Below is a small trained network, with its code and all its weights. Each question gives an input and a target symbol and asks what happens when units are switched off, that is, made to give their printed mean instead of their output.

import numpy as np


def w(rows, s, z=0):
    codes = np.array(rows[::2]) - 128.0
    scale = np.full(codes.shape[1], s)
    scale[-1] = z or s
    return codes * scale


def norm(h):
    return h / np.sqrt((h * h).mean(-1, keepdims=True) + 1e-5)


def f(y):
    return np.maximum(y, 0)


def softmax(a):
    e = np.exp(a - a.max(-1, keepdims=True))
    return e / e.sum(-1, keepdims=True)


def log_softmax(a):
    a = a - a.max(-1, keepdims=True)
    return a - np.log(np.exp(a).sum(-1, keepdims=True))


def net(x, mask):
    ids = ['ΔΘΣαγλμξτφψ'.index(c) for c in x.split()]
    T = len(ids)
    res = E[ids] + P[:T]
    r = norm(res)
    for j in range(2):
        rows = slice(4 * j, 4 * j + 4)
        q, k, v = (r @ M[0][rows].T for M in (Q, K, V))
        z = softmax(np.where(np.tri(T) > 0, q @ k.T / 4**0.5, -1e9)) @ v
        o = O[0][rows]
        res = res + np.where(mask[j], z, o[:, -1]) @ o[:, :-1]
    y = f(norm(res) @ A[0][:, :-1].T + A[0][:, -1])
    res = res + np.where(mask[2:18], y, B[0][:, -1]) @ B[0][:, :-1]
    return log_softmax(norm(res)[-1] @ U[:, :-1].T + U[:, -1])


Q, K, V, O, A, B = {}, {}, {}, {}, {}, {}
E = w([
[76,115,2,152],'Δ',
[174,150,123,146],'Θ',
[185,135,107,113],'Σ',
[173,75,118,120],'α',
[204,125,170,118],'γ',
[162,174,134,120],'λ',
[151,120,135,56],'μ',
[141,49,178,146],'ξ',
[126,178,158,95],'τ',
[173,99,125,164],'φ',
[140,163,160,171],'ψ',
],0.019)
P = w([
[205,190,199,118],'0',
[182,174,185,123],'1',
[176,177,149,132],'2',
[159,177,129,134],'3',
[149,178,105,135],'4',
[138,170,87,147],'5',
[129,173,64,143],'6',
[116,172,50,157],'7',
[105,161,31,149],'8',
[91,146,14,155],'9',
[59,148,2,154],'10',
[135,177,9,161],'11',
],0.0058)
Q[0] = w([
[233,253,43,146],'h0',
[104,112,32,164],'h0',
[2,77,231,157],'h0',
[196,129,88,154],'h0',
[155,184,59,22],'h1',
[84,117,178,99],'h1',
[92,95,118,114],'h1',
[137,123,135,171],'h1',
],0.014)
K[0] = w([
[4,86,13,131],'h0',
[60,110,193,109],'h0',
[251,131,207,82],'h0',
[53,151,93,105],'h0',
[72,103,69,195],'h1',
[98,63,154,82],'h1',
[128,109,176,114],'h1',
[147,156,115,110],'h1',
],0.016)
V[0] = w([
[35,174,215,117],'h0',
[127,36,149,135],'h0',
[113,91,102,8],'h0',
[246,171,139,58],'h0',
[144,131,104,73],'h1',
[122,169,93,103],'h1',
[193,92,144,168],'h1',
[123,160,94,165],'h1',
],0.013)
O[0] = w([
[48,115,218,43,2],'h0',
[220,81,199,147,61],'h0',
[34,33,161,255,92],'h0',
[120,56,59,126,213],'h0',
[103,56,70,169,141],'h1',
[77,69,125,99,160],'h1',
[211,116,145,138,191],'h1',
[134,123,129,65,173],'h1',
],0.0094,0.007)
A[0] = w([
[154,88,116,129,156],'n0',
[88,99,115,111,124],'n1',
[98,148,123,101,16],'n2',
[155,177,123,177,96],'n3',
[172,177,116,94,119],'n4',
[142,77,145,113,254],'n5',
[71,166,161,128,61],'n6',
[95,138,92,121,95],'n7',
[111,163,127,162,108],'n8',
[167,118,182,97,135],'n9',
[101,160,98,160,70],'n10',
[187,105,98,144,142],'n11',
[100,163,122,103,30],'n12',
[6,175,181,88,101],'n13',
[140,93,111,92,127],'n14',
[126,174,183,169,138],'n15',
],0.015,0.0068)
B[0] = w([
[66,94,146,102,195],'n0',
[134,130,184,152,152],'n1',
[193,131,117,104,130],'n2',
[174,70,171,77,198],'n3',
[71,33,138,115,232],'n4',
[49,181,189,137,206],'n5',
[23,122,126,154,132],'n6',
[123,56,175,125,161],'n7',
[158,251,136,146,155],'n8',
[90,171,252,150,149],'n9',
[162,167,161,112,160],'n10',
[72,73,149,86,255],'n11',
[99,2,78,143,136],'n12',
[6,214,107,152,145],'n13',
[92,141,101,122,173],'n14',
[39,147,74,156,154],'n15',
],0.0083,0.0081)
U = w([
[145,143,25,168,70],'Δ',
[245,131,113,100,124],'Θ',
[177,114,81,67,3],'Σ',
[146,109,139,118,147],'α',
[146,128,235,127,235],'γ',
[143,210,142,37,184],'λ',
[92,112,76,68,101],'μ',
[71,97,144,208,163],'ξ',
[33,182,157,127,99],'τ',
[205,89,125,194,113],'φ',
[143,178,157,178,250],'ψ',
],0.012,0.0044)

Each question gives the input, a string of symbols that net reads in full, and the target symbol t.
The units are the heads (4 rows each of Q, K, V and O) and the neurons (one row each of A and B). Each row of codes is followed by its name. A weight is (code - 128) times the scale printed after its matrix; where a second scale follows, it is the last column's (O, A, B and U).
mask holds one flag per unit, heads first, then neurons. A switched-off unit (its flag False) gives its mean, the last column of its rows in O or B, instead of its output. The means were averaged over made-up inputs and are rounded, as every weight is.
A unit's drop is (log p(t) with every unit on - log p(t) with that unit switched off) / (log p(t) with every unit on - log p(t) with every unit switched off).
The circuit of an input: a set's keep is (log p(t) with only the set's units on - log p(t) with every unit switched off) / (log p(t) with every unit on - log p(t) with every unit switched off). Starting from the 12 units with the biggest drops (on a tie, the unit counted first), units are removed one at a time, each time the one whose removal leaves the highest keep (on an exact tie, the one counted first), for as long as the keep stays at least 0.8.
units of the circuit, in order: the units of the circuit, biggest drop first
k most important neurons: the k neurons with the biggest drops, biggest first
which heads matter: for each layer, one digit per head in row order, 1 if its drop is at least 0.15 and else 0, layers parted by /
drop when u is switched off: that unit's drop, to one decimal
input ψ Δ φ α γ τ γ, target γ: which heads matter -> 10
input γ γ τ γ α γ λ γ λ α α γ, target φ: units of the circuit, in order -> h0
input τ ξ Θ φ φ λ μ ξ τ, target γ: which heads matter -> 11
input ξ ψ ψ μ, target λ: units of the circuit, in order -> h0, h1
input μ Θ ψ λ λ τ λ ψ, target μ: 2 most important neurons -> n12, n5
input τ τ λ, target τ: units of the circuit, in order -> h0, n13
input λ λ α λ μ α Θ ξ φ φ λ, target Θ: units of the circuit, in order -> h0, h1
input μ λ ξ Σ, target γ: units of the circuit, in order -> h0, n9
input Θ γ α α Σ λ Δ λ λ α μ λ, target λ: 2 most important neurons -> n3, n10
input λ μ τ ψ α ψ, target φ: which heads matter -> 00
input ξ ξ λ φ Θ Δ ξ ξ λ, target λ: which heads matter -> 11
input μ ψ λ λ φ Θ α τ, target φ: which heads matter -> 10
input λ λ ξ ψ, target γ: 2 most important neurons -> n9, n4
input λ λ φ λ, target Θ: units of the circuit, in order -> h1
input τ μ λ φ τ φ Δ ψ ξ ψ, target ψ: drop when h0 is switched off -> 1.0
input ψ ψ τ ξ φ μ ξ λ τ γ, target τ: drop when h0 is switched off -> 0.6
input τ λ τ Σ ξ λ, target γ: drop when h0 is switched off -> 0.7
input Θ λ λ ξ φ φ μ α, target ξ: drop when n0 is switched off -> 0.1
